Below are the code and all the weights of a small trained network. Each question names an input and a target symbol and asks about switching units off, where a switched-off unit gives its printed mean instead of its output.

import numpy as np


def w(rows, s, z=0):
    codes = np.array(rows[::2]) - 128.0
    scale = np.full(codes.shape[1], s)
    scale[-1] = z or s
    return codes * scale


def norm(h):
    return h / np.sqrt((h * h).mean(-1, keepdims=True) + 1e-5)


def f(y):
    return np.maximum(y, 0)


def softmax(a):
    e = np.exp(a - a.max(-1, keepdims=True))
    return e / e.sum(-1, keepdims=True)


def log_softmax(a):
    a = a - a.max(-1, keepdims=True)
    return a - np.log(np.exp(a).sum(-1, keepdims=True))


def net(x, mask):
    ids = ['ΔΘΞΩαεζημτφψ'.index(c) for c in x.split()]
    T = len(ids)
    res = E[ids] + P[:T]
    r = norm(res)
    for j in range(2):
        rows = slice(3 * j, 3 * j + 3)
        q, k, v = (r @ M[0][rows].T for M in (Q, K, V))
        z = softmax(np.where(np.tri(T) > 0, q @ k.T / 3**0.5, -1e9)) @ v
        o = O[0][rows]
        res = res + np.where(mask[j], z, o[:, -1]) @ o[:, :-1]
    y = f(norm(res) @ A[0][:, :-1].T + A[0][:, -1])
    res = res + np.where(mask[2:10], y, B[0][:, -1]) @ B[0][:, :-1]
    return log_softmax(norm(res)[-1] @ U[:, :-1].T + U[:, -1])


Q, K, V, O, A, B = {}, {}, {}, {}, {}, {}
E = w([
[156,133,132,144],'Δ',
[104,118,107,147],'Θ',
[93,76,79,128],'Ξ',
[121,103,82,129],'Ω',
[180,2,227,135],'α',
[44,74,135,186],'ε',
[94,122,118,134],'ζ',
[73,93,111,64],'η',
[141,125,87,138],'μ',
[119,103,111,138],'τ',
[92,105,103,129],'φ',
[148,74,151,30],'ψ',
],0.0085)
P = w([
[177,163,191,127],'0',
[27,204,25,188],'1',
[37,181,20,188],'2',
[3,142,73,181],'3',
[43,148,24,188],'4',
[26,133,54,184],'5',
[30,128,54,177],'6',
[38,123,49,177],'7',
[38,117,59,170],'8',
[46,109,58,172],'9',
[46,109,53,167],'10',
[48,107,51,163],'11',
[64,101,51,164],'12',
[65,82,71,170],'13',
],0.0047)
Q[0] = w([
[136,96,76,178],'h1',
[176,195,165,132],'h1',
[168,179,232,3],'h1',
[211,204,180,123],'h2',
[184,201,147,95],'h2',
[139,166,139,145],'h2',
],0.0073)
K[0] = w([
[142,122,169,158],'h1',
[14,160,69,135],'h1',
[56,114,24,156],'h1',
[90,253,2,4],'h2',
[47,226,101,36],'h2',
[76,123,85,103],'h2',
],0.0063)
V[0] = w([
[38,181,215,85],'h1',
[7,132,100,128],'h1',
[114,158,112,166],'h1',
[183,171,73,24],'h2',
[163,3,242,157],'h2',
[134,167,203,211],'h2',
],0.0068)
O[0] = w([
[165,211,234,58,121],'h1',
[137,210,86,254,93],'h1',
[160,84,132,139,108],'h1',
[27,115,77,131,13],'h2',
[209,122,65,184,254],'h2',
[167,134,150,73,160],'h2',
],0.007,0.0055)
A[0] = w([
[69,57,68,2,145],'n1',
[149,62,185,205,118],'n2',
[157,215,126,173,67],'n3',
[194,66,233,127,183],'n4',
[108,226,175,145,125],'n5',
[178,29,225,78,251],'n6',
[82,137,66,138,213],'n7',
[146,70,146,202,112],'n8',
],0.0056,0.0019)
B[0] = w([
[138,137,170,97,253],'n1',
[126,198,130,125,178],'n2',
[137,76,155,99,173],'n3',
[137,218,51,88,196],'n4',
[154,67,254,182,166],'n5',
[115,192,114,114,237],'n6',
[137,156,220,91,204],'n7',
[86,161,74,115,195],'n8',
],0.0056,0.0038)
U = w([
[176,222,96,68,188],'Δ',
[107,98,146,16,121],'Θ',
[201,23,83,151,125],'Ξ',
[192,131,191,176,5],'Ω',
[225,153,104,180,182],'α',
[66,153,59,253,204],'ε',
[50,66,109,68,39],'ζ',
[63,165,207,179,159],'η',
[63,145,157,40,144],'μ',
[208,69,107,51,108],'τ',
[163,169,210,85,57],'φ',
[31,17,105,148,164],'ψ',
],0.0078,0.0025)

Each question gives the input, a string of symbols that net reads in full, and the target symbol t.
The units are the heads (3 rows each of Q, K, V and O) and the neurons (one row each of A and B). Each row of codes is followed by its name. A weight is (code - 128) times the scale printed after its matrix; where a second scale follows, it is the last column's (O, A, B and U).
mask holds one flag per unit, heads first, then neurons. A switched-off unit (its flag False) gives its mean, the last column of its rows in O or B, instead of its output. The means were averaged over made-up inputs and are rounded, as every weight is.
A unit's drop is (log p(t) with every unit on - log p(t) with that unit switched off) / (log p(t) with every unit on - log p(t) with every unit switched off).
The circuit of an input: a set's keep is (log p(t) with only the set's units on - log p(t) with every unit switched off) / (log p(t) with every unit on - log p(t) with every unit switched off). Starting from all 10 units, units are removed one at a time, each time the one whose removal leaves the highest keep (on an exact tie, the one counted first), for as long as the keep stays at least 0.8.
circuit, biggest first: the units of the circuit, biggest drop first
k most important neurons: the k neurons with the biggest drops, biggest first
which heads matter: for each layer, one digit per head in row order, 1 if its drop is at least 0.15 and else 0, layers parted by /
drop when u is switched off: that unit's drop, to one decimal
input Θ Ω Ξ φ Δ ζ Θ ψ, target Δ: 2 most important neurons : [n4; n6]
input ε Θ ε, target α: circuit, biggest first : [h2]
input Ω φ φ Θ ψ, target ψ: circuit, biggest first : [h2; h1]
input Θ ψ Ω Ξ τ φ ε, target Δ: circuit, biggest first : [h2; n4]
input Ω Ξ Δ η, target ψ: which heads matter : 10
input η ε ψ ζ Θ ζ Δ φ ζ τ, target η: circuit, biggest first : [h2; h1]
input Ξ η Δ ψ, target ε: which heads matter : 11
input Ξ η Ω Ω Ω ψ φ Θ Ω ψ Ω Θ, target ε: circuit, biggest first : [h1; h2]
input η Ξ Ω τ Δ, target η: which heads matter : 01
input ε α Θ α ε Θ Θ η, target α: which heads matter : 01
input ε ψ Ξ Ξ Ω Ξ ψ η Ω ε ψ, target α: which heads matter : 10
input Θ ψ η Θ Ω Ξ τ Θ Ξ Ξ ε μ Ξ, target Δ: 2 most important neurons : [n6; n4]
input Θ ζ φ τ τ Δ Ξ Θ τ η ε Δ Ω η, target Δ: which heads matter : 11
input Ξ Ω ψ φ η Ξ ε Θ ε ζ, target ε: which heads matter : 10
input η Ω ζ ψ ζ ζ, target η: which heads matter : 11
input Ξ Ξ Θ Δ ψ Ξ φ Δ ε μ η Ω Δ η, target ε: which heads matter : 10
input Ξ Ξ Ω ψ η μ, target ε: circuit, biggest first : [h2]
input μ ε φ ψ α Ω ζ Δ ζ Θ Δ ε Ξ η, target Ξ: circuit, biggest first : [h2; h1]
input Θ Ξ τ η Θ ψ, target Δ: drop when n6 is switched off : 0.1
input Ω τ η Θ ζ Δ μ, target ψ: drop when h2 is switched off : 0.2
input Θ Ξ Ξ Θ Δ Ω ζ η Ξ τ, target Δ: most important neuron : [n4]
input Ω τ Θ, target ψ: drop when h2 is switched off : 0.1
